Group and class of each row
[ 11  -1   2  24 -21  23   9 -10   0 -22 -14   4 -35 -24   8  21   1 -41
   8 -25 -13  15   6  11  11 -22 -23  -7  28] : M > z394
[  7  -1   8  46 -23  19   1   5  -2 -28  -4   3 -46 -17  -4  13  -7 -53
  13  -7  -3  19 -18   5  16  -5 -25   8  20] : F > Z90
[ 11   1   9   2  -7   8  22 -25  -8   4 -15  10   3 -30   5   1  13  19
  -5 -25  13  -3  13 -15 -15  -1 -19 -11   3] : Z > z743
[ 13 -10  -6  26 -32  18  11   3   2 -17  -8 -10 -31 -25  -9  15   3 -45
   1 -12 -10  12   3   6   9  -6 -17  -7  29] : F > z243
[-12   2  10  20  -2 -15   3  27 -13  -2  -1   5  26 -19  10   8 -10 -20
  19  21  -1  -2 -36   3  -8   2  -1   4 -10] : L > z471
[ 21 -11   2  43 -22  26  13   7   5 -23 -20   7 -39 -33  -5  17  -8 -63
  14 -18  -7  18 -17  18  10  -3 -27  -1  37] : F > z863
[  9  -5   0  35 -14  19   7  12   7 -13  -2  -6 -42  -9  -9   7   0 -56
   3 -10  -7   9  -1  26  16  -5 -16   1  21] : M > z394
[ -7   3  32  24  -8   2   7   5 -20 -24  -7  24  10 -32   0  21   1 -15
  17   3   1  -6 -16  -6 -35 -10 -27   7  -8] : L > z471
[ 10  -1   8 -12   1   5  18 -33  -7  11  -8  12  15 -26  -4   0 -12  17
  -5  -1   7  -3   5 -22 -14  -1 -20  -3   0] : Z > Z503
[-16   0  22  31  -5  -1   1  31 -24 -26  -6  12  19 -13   5  16   3 -29
  17  12  -9   2 -35   4 -18   1 -17  -6  -7] : L > Z834
[  9  -8  -5  49 -21  18   6  16   5 -14 -15  -4 -33 -17  -9  -1   4 -52
   7 -11   2  -7  -7  20  15   8 -19   2  16] : F > z243
[-13   1  10  28  -3   7  -3  21  -8 -10  -2   4   5   1   6   1   8 -10
  13   6  -4  -7 -22  15 -18   4  -7   7 -14] : L > Z834
[-12   6  13  10  -2 -13  -8  29 -15 -16  -1   5  15  -3  13  14  -8 -16
   9   4  -9  -4 -25   8 -13  -9   5 -17 -14] : L > z471
[  0  20  19  11  -2  -1  -3  13  -5 -16  -1  14  -9 -12   7  26  -4 -19
  21   8 -10  -8 -24   5 -19 -12  -3   9  -2] : L > z988
[ 13 -19  -4  29 -19  26  15 -10   8 -17 -10   1 -47 -27  -8   9  -7 -43
   8 -20  -6  16   1   6  11   3 -27  -1  29] : F > z243
[-15   0   7  17   4 -12  -3  37  -4  -8   1  32  21  -3   7   6   7  -3
   3  11  -4  -2 -24   7 -17  -4  14   1  -9] : L > z471
[  1  16  22  -8  -5   7  10 -27 -11  -8  -9  15  14 -36   2  15   1  19
   1 -17  -4  -8   9 -30 -13 -20 -25  -9   8] : Z > z352
[ -3   8  18   3   5  -8  -2  13  -7 -17  -4  13   3  -5   9  17  -5 -15
  22  12  -5 -12 -27   4 -24  -4   7   9 -12] : L > z988
[ 13 -13 -14  38 -15  34  10   1   9 -21  -3  -1 -53  -9  -9   7  15 -49
   0 -25  -5  18  12  27  -3   8  -8   6  24] : M > z31
[  5   9   8  -9  -9  18   8 -24 -11   2  -6  12   4 -17   5  -2  15  15
  -2 -22   9   3  24 -16 -14 -10 -20  -6  -5] : Z > z352
[  9 -14 -13  13  -7   9   0   7   8  -7   0 -13 -28  -4 -11   2  -5 -36
   0  -2 -12  13  -4  11  16   2  -4  -4  25] : F > z863
[-18  11  20  14   4 -10  -1  27 -19 -18   4   2  42  -7  11  16  -1  -6
  12  15  -5 -12 -24  -5 -21 -10  -3  -7 -16] : L > z471
[ 19 -14  -5   3  -3  10  11   1  13 -10 -11  -3 -26 -18  -2  15  10 -27
  27 -15 -15   7   1  15  -8  -2  -6  -5  13] : M > z31
[ 13  -5   2  34 -15  19  10  11   0 -22  -8   4 -35 -31  -3  15   3 -49
   7 -14 -10  13  -8   3  -9  -7 -28 -13  28] : F > z863
[  5   5  15  -8  -6  -9  11 -26  -8   8 -23  17  29 -28   6  -3  14  29
   3 -17  17   0   9 -10  -7  -9 -13 -11   1] : Z > z743
[ 19   3   1  20 -15  21  12   0   7 -14 -11   7 -45 -13  -4  14  28 -37
   0 -28  -7   7   3  49  -7  -6 -11   4  13] : M > Z518
[-14   0  13   4   1  -6   3  23 -21 -18  -3   4  30 -12   8  15   2  -6
  10   8 -30  -5 -26   0 -22  -8  -5  -4 -11] : L > z471
[ 15 -13   1  40 -26  18   0   1   5 -16 -10  -7 -49 -30  -6   1  -2 -49
  13 -14   6  15  -8   7  12   3 -32   4  24] : F > z243
[ 14  -5  -7   1  -3  22  12  -8   3 -10  -1  -5 -40  -9  -5  18   6 -28
  -5 -21  -9   5  15  10  -2 -12  -6   1  20] : M > z31
[ -3   2  13   6   8 -11   5  23 -10  -6  -6  14   9 -10  10  11   2  -6
  13  12  -5  -8 -29   9 -19   2  10   4  -8] : L > z471
[ 11   4  11 -12  -4   4  16 -32  -7   9 -18  10   5 -26   2   1  11  21
 -23 -21  10  -1  15 -15 -10  -6 -11  -5   6] : Z > z743
[ 13  16  18  -4  -9   9  11 -33  -3   3 -15  18 -18 -25   3   7   1   9
   9 -18  10  -2   7 -19 -11  -9 -16  -2   8] : Z > z743
[ 11  -8   1  25 -12  26  12  -9 -11 -14  -5   0 -28 -29  -7  23  -9 -45
   3 -15  -6  13  -8   2   3  -1 -23   9  28] : F > z243
[ 18 -10  -8  23  -9  25   7   3   7 -10 -10  -6 -52 -14   2  12  12 -41
   4 -27  -8  14  13  28   4  -5 -10  -2  19] : M > z31
[  9  -8  -1  44 -19  20   9   5   3 -24  -9  -1 -25 -35  -7  14   0 -51
   7 -16 -11  17  -6  11  10  -9 -27 -11  26] : F > z243
[ 14  -4   0  36 -23  25   8  -3   6 -21  -9   4 -48 -28  -4  22  -4 -53
   8 -17  -9  17  -4   8   9  -6 -22   2  32] : F > Z90
[ 10  -9   2  31 -19  18   3  -5   4 -22  -7   8 -38 -27  -9  20 -13 -49
  13  -8 -11  14 -14  -4  11  -2 -28   1  27] : F > z863
[  2 -13 -11  29 -13   3  -2  11   6  -9  -6 -18 -22  -8  -7  -4  -9 -34
   2  -8  -8  19   0   9  31   0 -10  -7  24] : F > z243
[  9  10  11 -24  -8   5  16 -38  -7   5  -9  11  12 -24   4   4   4  30
  -5 -13  10   3  19 -25 -13 -13 -18 -23   2] : Z > z352
[ 13  -5   2  32 -17  23   4   7  14 -26   0   6 -43 -23  -7  25  -8 -63
   6  -9 -17  22 -13   4   6  -9 -24   2  18] : F > z863
[ 13   5   7  29 -23  24  -5  -3  -1 -21  -4   1 -45 -14  -5  19 -11 -44
   4 -13 -12  17   4  -2  17 -17 -18   0  15] : F > Z90
[ 13  -3  -9  14  -7  27   9  -1   2 -20   6  -3 -44 -14  -7  21  11 -42
   3 -15 -16   9   3  10  -8   2 -20   8  17] : M > Z518
[ -6   6   8  10   5 -19  -1  30   6  -3  10   7  16  -2   9   1   0  -3
  14  16   0 -14 -28  16  -6   6  12   6 -12] : L > Z834
[ 13 -16 -10  19 -15  19  11   0   9  -6  -6 -11 -25 -16  -8   5   2 -31
  -4 -17  -6  18   6   9  11  -2 -15  -9  27] : F > z243
[-14   6  12  10   6 -12   3  23 -13 -15  10   1  25  -8   9  14  -8  -8
  11  21  -9  -7 -29  -4 -15  -4  -6  -2  -7] : L > z471
[ 19 -11  -5  22  -9  28  21   2   2 -19  -5  -4 -76 -21  -1  21   9 -47
   6 -18 -16  10  -5  22  -6  -2 -21   0  31] : M > Z518

Group and class of each row
[  7 -16   3   1   2  -2  20   7   6   1   3  -3  10 -11  -5   4   1  19
   3   2   6   2  16  -7   9  -6   2 -26  -8] : A > D
[ -2  -4   1 -11   3  -6  32   4  14  -9   3   8  -3 -22 -14  -8  -2  10
   2 -13  17 -19  -1   0   0  14   6 -16   0] : A > G
[ 11   4   1 -22  13  -4  48   8   0 -20  10  -7  33 -19 -40   3   5  20
  15   4   7 -10  24   9  19   0 -20 -45 -17] : A > D
[  5 -10  12 -17   1   9  22   0  11 -14 -17   7  -4 -23 -47   4   1  -1
   9 -32   3 -14   6  19  11  22   1 -23  -6] : A > G
[ 11  -4   5  -8   5   1  33   9  13  -5  20  -4  16 -21 -31   3   3  17
   4   7   6  -8   3  -3   7   2   1 -17  -3] : A > D
[  9   2   9  -9   4  -6  33  10  12 -14  12  -2  17 -35 -26   3   1  19
   4   5   5  -6  16   7   4   2  -7 -30 -10] : A > D
[  8  -9   5 -15   7 -11  44   4  13 -18   7   0   5 -24 -19   0  -7  18
   9  -7  20 -16  17   7  15   5 -21 -35 -17] : A > D
